[[ 5.96  2.01]
 [-3.69 -3.95]
 [ 2.27 -4.68]
 [ 6.36 -0.38]]
->
[[-3.69 -3.95]
 [ 6.36 -0.38]]

[[ 7.30 -6.35 -4.73  4.41  2.04]
 [-1.96  0.74  3.68 -1.69  0.38]
 [-0.07  1.69  1.98 -0.73  0.67]
 [-1.04  0.81  1.24 -0.82  0.67]
 [-3.60 -0.06 -3.39 -1.57  0.52]]
->
[[-1.96  0.74  3.68 -1.69  0.38]
 [-1.04  0.81  1.24 -0.82  0.67]]

[[-5.39  1.36 -5.28  3.29 -1.74 -2.94 -4.28]
 [ 2.69 -5.11  1.82 -2.86  5.00  7.22 -2.30]
 [ 5.24  1.89  5.48 -5.17 -0.95  1.42  4.56]
 [-6.24 -1.17 -5.81  5.04 -0.62 -0.73 -5.31]
 [ 1.80  5.80  1.92 -3.97 -4.26 -5.22  2.54]
 [ 2.18  5.20  2.32 -3.47 -3.68 -4.54  2.88]
 [-0.04 -0.25 -0.26  0.35  0.15 -0.13  0.47]
 [-3.65 -5.16 -3.44  4.80  1.44  3.90 -6.27]
 [ 5.49  1.74  5.58 -5.07 -1.05  0.14  5.10]
 [-1.94  3.47 -2.48 -1.65 -2.34 -4.06 -0.75]
 [-2.35  3.48 -3.15  1.13 -2.74 -4.20 -1.01]
 [-0.69  6.90 -1.48 -3.71 -6.95 -5.37  0.76]]
->
[[ 2.69 -5.11  1.82 -2.86  5.00  7.22 -2.30]
 [-6.24 -1.17 -5.81  5.04 -0.62 -0.73 -5.31]
 [ 2.18  5.20  2.32 -3.47 -3.68 -4.54  2.88]
 [-3.65 -5.16 -3.44  4.80  1.44  3.90 -6.27]
 [-1.94  3.47 -2.48 -1.65 -2.34 -4.06 -0.75]
 [-0.69  6.90 -1.48 -3.71 -6.95 -5.37  0.76]]

[[-4.37 -2.76 -3.00]
 [ 0.82  3.44 -6.41]
 [ 0.06 -0.02  0.13]
 [ 0.04  0.23 -0.11]
 [ 0.04  0.01 -0.06]
 [ 0.13 -0.18  0.10]
 [-0.03 -0.27  0.22]
 [ 0.14  0.09  0.01]
 [-0.19  1.62 -2.18]
 [-0.16 -0.08 -0.26]]
->
[[ 0.82  3.44 -6.41]
 [ 0.04  0.23 -0.11]
 [ 0.13 -0.18  0.10]
 [ 0.14  0.09  0.01]
 [-0.16 -0.08 -0.26]]

[[-2.61  3.72 -1.17  6.08  3.33 -2.13  0.80  6.11  3.96 -3.57  1.58]
 [ 5.88  2.02  2.25 -3.05  0.24  6.44 -0.10  0.95 -0.42 -1.82  0.69]
 [ 5.69  1.91  2.18 -3.00  0.20  6.22 -0.10  0.85 -0.45 -1.72 -0.02]
 [ 4.03  1.16  1.55 -2.32  0.00  4.38 -0.10  0.33 -0.47 -1.03  1.29]]
->
[[ 5.88  2.02  2.25 -3.05  0.24  6.44 -0.10  0.95 -0.42 -1.82  0.69]
 [ 4.03  1.16  1.55 -2.32  0.00  4.38 -0.10  0.33 -0.47 -1.03  1.29]]

[[ 4.02  3.16  0.26  4.09 -2.76  4.15 -4.26  1.30  3.30  3.10]
 [ 2.67  6.20 -4.36  6.16  0.26  6.31 -5.76 -3.09  0.34  6.15]
 [ 2.75 -2.64  5.43 -1.06 -4.31 -1.05  0.25  5.49  4.17 -2.54]]
->
[[ 2.67  6.20 -4.36  6.16  0.26  6.31 -5.76 -3.09  0.34  6.15]]

[[ 5.68 -5.05 -0.85 -6.59 -1.34  1.11]
 [ 2.57 -6.18  2.75  1.21 -5.98 -3.97]]
->
[[ 2.57 -6.18  2.75  1.21 -5.98 -3.97]]
